Here is a tiny trained network, its code and every weight. The questions are about switching its units off for an input and a target symbol, where a switched-off unit gives its printed mean instead of its output.

import numpy as np


def w(rows, s, z=0):
    codes = np.array(rows[::2]) - 128.0
    scale = np.full(codes.shape[1], s)
    scale[-1] = z or s
    return codes * scale


def norm(h):
    return h / np.sqrt((h * h).mean(-1, keepdims=True) + 1e-5)


def f(y):
    return np.maximum(y, 0)


def softmax(a):
    e = np.exp(a - a.max(-1, keepdims=True))
    return e / e.sum(-1, keepdims=True)


def log_softmax(a):
    a = a - a.max(-1, keepdims=True)
    return a - np.log(np.exp(a).sum(-1, keepdims=True))


def net(x, mask):
    ids = ['Φβγδζηλμξστω'.index(c) for c in x.split()]
    T = len(ids)
    res = E[ids] + P[:T]
    u = 0
    for l in range(2):
        q, k, v = (norm(res) @ M[l].T for M in (Q, K, V))
        z = softmax(np.where(np.tri(T) > 0, q @ k.T / 3**0.5, -1e9)) @ v
        res = res + np.where(mask[u], z, O[l][:, -1]) @ O[l][:, :-1]
        u += 1
        y = f(norm(res) @ A[l][:, :-1].T + A[l][:, -1])
        res = res + np.where(mask[u : u + 12], y, B[l][:, -1]) @ B[l][:, :-1]
        u += 12
    return log_softmax(norm(res)[-1] @ U[:, :-1].T + U[:, -1])


Q, K, V, O, A, B = {}, {}, {}, {}, {}, {}
E = w([
[101,157,75,53,143,160,181,125,51,117,168],'Φ',
[75,180,96,96,122,145,14,253,154,164,117],'β',
[88,199,159,94,151,202,134,153,90,112,75],'γ',
[245,93,51,156,102,202,139,65,123,159,158],'δ',
[199,76,118,148,70,130,119,229,144,110,116],'ζ',
[138,75,107,65,244,107,61,94,117,121,102],'η',
[137,118,133,52,37,165,136,89,107,138,29],'λ',
[136,147,104,169,129,245,168,248,141,98,144],'μ',
[147,107,112,168,139,100,147,146,66,214,3],'ξ',
[142,110,184,99,140,26,124,160,69,88,119],'σ',
[122,23,137,159,129,135,219,106,119,88,119],'τ',
[33,110,98,78,73,90,110,68,114,210,159],'ω',
],0.023)
P = w([
[78,137,138,193,138,101,95,119,211,129,25],'0',
[138,94,145,106,114,165,124,151,6,120,134],'1',
[125,124,56,118,84,132,123,146,12,32,106],'2',
[210,118,135,28,121,125,189,186,158,199,170],'3',
[160,64,216,97,94,179,113,156,23,165,178],'4',
[161,145,21,79,93,84,176,179,107,72,109],'5',
[228,137,108,44,177,119,225,208,101,209,146],'6',
[136,88,131,116,50,125,90,161,2,118,162],'7',
],0.015)
Q[0] = w([
[170,175,36,78,177,83,232,133,209,157,98],'0.h0',
[99,119,100,104,140,105,147,142,130,97,105],'0.h0',
[75,105,3,172,76,91,63,119,43,13,79],'0.h0',
],0.034)
K[0] = w([
[138,108,242,110,160,161,118,139,167,211,178],'0.h0',
[122,142,125,116,167,135,152,129,145,162,165],'0.h0',
[143,178,73,109,170,65,211,150,255,113,118],'0.h0',
],0.038)
V[0] = w([
[163,90,138,99,52,112,206,67,68,210,26],'0.h0',
[150,73,69,72,154,247,116,69,183,62,77],'0.h0',
[158,50,121,119,53,117,37,61,201,122,150],'0.h0',
],0.015)
O[0] = w([
[140,196,198,197,77,112,98,92,2,154,197,245],'0.h0',
[241,230,97,139,94,65,180,105,196,112,187,181],'0.h0',
[124,94,185,137,43,102,70,90,163,124,184,46],'0.h0',
],0.012,0.011)
A[0] = w([
[36,129,80,123,67,139,148,59,156,207,179,93],'0.n0',
[207,76,117,42,87,195,125,84,70,163,119,253],'0.n1',
[66,248,209,102,119,179,133,49,143,73,38,73],'0.n2',
[42,160,67,37,181,95,73,53,98,128,224,192],'0.n3',
[159,118,129,66,23,106,143,251,123,142,121,227],'0.n4',
[170,130,158,191,90,56,159,95,154,198,49,137],'0.n5',
[151,144,150,72,97,107,192,153,78,100,185,184],'0.n6',
[116,96,160,168,154,64,110,150,170,109,107,74],'0.n7',
[58,129,117,177,103,221,164,148,169,66,214,164],'0.n8',
[128,123,176,97,183,42,124,99,125,94,101,145],'0.n9',
[89,83,168,157,154,145,248,71,129,62,162,7],'0.n10',
[126,75,77,97,164,182,131,99,162,120,135,26],'0.n11',
],0.02,0.0038)
B[0] = w([
[126,117,150,101,2,154,202,87,146,164,161,148],'0.n0',
[148,146,68,146,55,70,154,119,54,77,71,228],'0.n1',
[65,168,212,128,76,190,176,142,57,148,155,155],'0.n2',
[131,119,56,51,130,51,156,120,137,234,70,174],'0.n3',
[123,114,137,55,55,165,123,232,114,116,86,227],'0.n4',
[88,21,105,173,160,193,66,89,119,120,83,175],'0.n5',
[133,102,150,96,163,118,181,185,66,47,158,248],'0.n6',
[105,139,143,143,101,71,116,144,157,35,172,138],'0.n7',
[89,139,51,125,178,164,190,169,94,89,75,145],'0.n8',
[135,113,176,122,165,84,67,123,78,59,111,147],'0.n9',
[140,39,107,44,98,224,141,136,148,158,216,137],'0.n10',
[156,212,152,151,110,115,29,132,86,192,218,159],'0.n11',
],0.018)
Q[1] = w([
[129,118,127,99,98,157,124,125,126,110,92],'1.h0',
[153,111,103,96,94,125,132,129,92,111,124],'1.h0',
[61,158,149,238,190,134,141,69,253,149,168],'1.h0',
],0.06)
K[1] = w([
[148,129,141,126,141,150,130,72,160,153,129],'1.h0',
[101,132,189,135,166,138,119,87,183,122,163],'1.h0',
[253,129,38,28,162,107,159,164,19,100,123],'1.h0',
],0.033)
V[1] = w([
[184,135,94,193,92,193,204,60,159,186,130],'1.h0',
[84,202,234,44,100,44,166,47,115,87,82],'1.h0',
[146,4,95,92,119,109,138,26,148,132,132],'1.h0',
],0.021)
O[1] = w([
[41,153,152,149,92,58,218,121,120,45,97,10],'1.h0',
[54,103,4,195,150,91,81,207,85,123,169,118],'1.h0',
[165,97,197,205,69,62,183,204,136,210,119,70],'1.h0',
],0.013,0.014)
A[1] = w([
[119,177,124,107,119,101,62,202,134,169,143,93],'1.n0',
[114,184,141,155,188,115,187,94,159,94,132,127],'1.n1',
[43,101,66,141,108,99,122,159,127,67,191,85],'1.n2',
[59,152,130,187,104,56,129,186,135,129,144,32],'1.n3',
[156,126,164,194,114,70,157,208,137,185,124,67],'1.n4',
[160,64,80,100,145,97,158,178,203,116,84,135],'1.n5',
[87,114,188,153,93,127,38,149,125,114,141,60],'1.n6',
[161,148,120,166,208,4,100,33,119,168,100,125],'1.n7',
[106,118,168,171,118,61,220,147,179,118,83,44],'1.n8',
[69,144,131,134,93,98,58,103,150,80,186,48],'1.n9',
[114,223,200,111,111,45,89,158,133,123,63,97],'1.n10',
[126,148,158,81,134,153,115,50,176,77,100,2],'1.n11',
],0.024,0.0042)
B[1] = w([
[53,145,128,135,128,88,121,143,114,87,190,242],'1.n0',
[179,141,66,106,119,123,150,93,65,85,129,154],'1.n1',
[196,83,169,124,131,136,175,119,160,251,153,246],'1.n2',
[153,168,141,85,147,122,58,100,118,166,48,203],'1.n3',
[186,114,76,178,178,156,133,54,86,124,162,252],'1.n4',
[181,174,125,121,73,147,89,115,114,104,81,201],'1.n5',
[131,130,153,140,83,87,189,171,146,119,57,188],'1.n6',
[174,183,191,68,87,232,128,118,152,130,98,159],'1.n7',
[138,72,134,82,218,148,83,160,140,114,165,224],'1.n8',
[126,134,35,110,148,92,124,91,160,67,135,147],'1.n9',
[34,101,92,104,91,175,77,154,136,117,188,216],'1.n10',
[89,130,185,210,156,116,114,148,76,207,151,199],'1.n11',
],0.026,0.011)
U = w([
[100,39,101,183,195,117,79,117,111,199,11,138],'Φ',
[232,143,148,115,44,147,138,223,200,105,101,116],'β',
[206,214,152,57,162,150,45,108,176,143,120,76],'γ',
[184,26,185,121,110,169,169,127,185,128,247,49],'δ',
[125,148,36,64,187,89,228,114,124,95,140,63],'ζ',
[96,153,91,140,111,117,18,204,178,149,222,117],'η',
[137,139,159,73,73,35,179,128,141,245,123,117],'λ',
[129,61,205,91,212,15,127,147,114,26,156,161],'μ',
[229,209,93,255,62,54,110,65,130,79,196,254],'ξ',
[86,140,117,117,2,117,175,135,109,41,68,137],'σ',
[175,208,77,148,234,158,234,215,163,100,86,243],'τ',
[61,220,196,166,161,152,179,137,71,151,161,185],'ω',
],0.0051,0.0022)

Each question gives the input, a string of symbols that net reads in full, and the target symbol t.
The units are the heads (3 rows each of Q, K, V and O) and the neurons (one row each of A and B). Each row of codes is followed by its name. A weight is (code - 128) times the scale printed after its matrix; where a second scale follows, it is the last column's (O, A, B and U).
mask holds one flag per unit, layer by layer, with each layer's heads first. A switched-off unit (its flag False) gives its mean, the last column of its rows in O or B, instead of its output. The means were averaged over made-up inputs and are rounded, as every weight is.
A unit's drop is (log p(t) with every unit on - log p(t) with that unit switched off) / (log p(t) with every unit on - log p(t) with every unit switched off).
The circuit of an input: a set's keep is (log p(t) with only the set's units on - log p(t) with every unit switched off) / (log p(t) with every unit on - log p(t) with every unit switched off). Starting from the 12 units with the biggest drops (on a tie, the unit counted first), units are removed one at a time, each time the one whose removal leaves the highest keep (on an exact tie, the one counted first), for as long as the keep stays at least 0.8.
units of the circuit, in order: the units of the circuit, biggest drop first
unit that matters most: the unit with the biggest drop
k most important neurons: the k neurons with the biggest drops, biggest first
k most important neurons of layer l: the k neurons of layer l with the biggest drops, biggest first
input σ ω η ω γ, target η: unit that matters most	1.h0
input β μ λ σ, target γ: units of the circuit, in order	0.h0, 1.h0, 0.n11
input η Φ η, target ξ: units of the circuit, in order	1.h0, 0.h0, 1.n4, 0.n4
input ξ δ ζ, target σ: 2 most important neurons of layer 0	0.n5, 0.n1
input δ σ ξ β, target Φ: 2 most important neurons of layer 1	1.n3, 1.n4
input γ μ γ ξ η, target ζ: units of the circuit, in order	1.h0, 0.h0, 0.n6
input ω σ β β ξ, target Φ: 2 most important neurons	1.n3, 0.n0
input σ λ γ β Φ ζ, target η: 2 most important neurons	1.n0, 0.n11
input μ δ Φ λ σ γ ξ, target ω: 3 most important neurons	0.n6, 0.n1, 1.n11
input λ δ γ ω β β ω, target λ: 3 most important neurons of layer 0	0.n0, 0.n5, 0.n2
input λ σ δ ζ μ τ, target δ: 2 most important neurons	0.n10, 1.n2
input γ μ η γ, target ζ: units of the circuit, in order	1.h0, 0.h0, 0.n6
input λ γ β, target λ: 2 most important neurons of layer 1	1.n2, 1.n3
input δ τ μ τ, target μ: 2 most important neurons	1.n8, 0.n5
input ζ ζ τ λ γ ω, target λ: units of the circuit, in order	0.n3
input τ μ ξ ζ ζ γ λ, target σ: units of the circuit, in order	0.n1, 0.h0
input τ β δ ζ γ, target δ: 2 most important neurons of layer 1	1.n8, 1.n10
input γ β τ τ η, target ζ: 2 most important neurons	0.n6, 0.n2
input γ β ζ η μ, target τ: 2 most important neurons	0.n8, 1.n2
input τ μ η τ ζ τ σ, target μ: units of the circuit, in order	1.n8, 1.h0, 0.n6, 0.n10
input γ γ γ, target ζ: units of the circuit, in order	1.h0, 0.h0, 0.n4, 0.n6
input λ τ μ λ ω μ τ, target λ: 3 most important neurons of layer 0	0.n5, 0.n0, 0.n4
input Φ η ζ ω λ, target σ: units of the circuit, in order	0.n1
input ω β ω σ γ σ Φ σ, target Φ: 2 most important neurons	1.n3, 1.n4
input ξ μ σ Φ σ, target σ: 4 most important neurons	0.n5, 0.n6, 1.n8, 0.n1
input ω λ δ μ μ τ η, target γ: 2 most important neurons of layer 1	1.n3, 1.n7
input σ σ σ ζ σ ξ β, target η: unit that matters most	1.h0
input μ γ ξ η τ σ Φ τ, target ω: 3 most important neurons	0.n6, 0.n1, 1.n11
input λ β μ Φ γ β β τ, target λ: 2 most important neurons of layer 0	0.n5, 0.n11
input λ η β ω σ τ β, target λ: 2 most important neurons of layer 0	0.n5, 0.n2
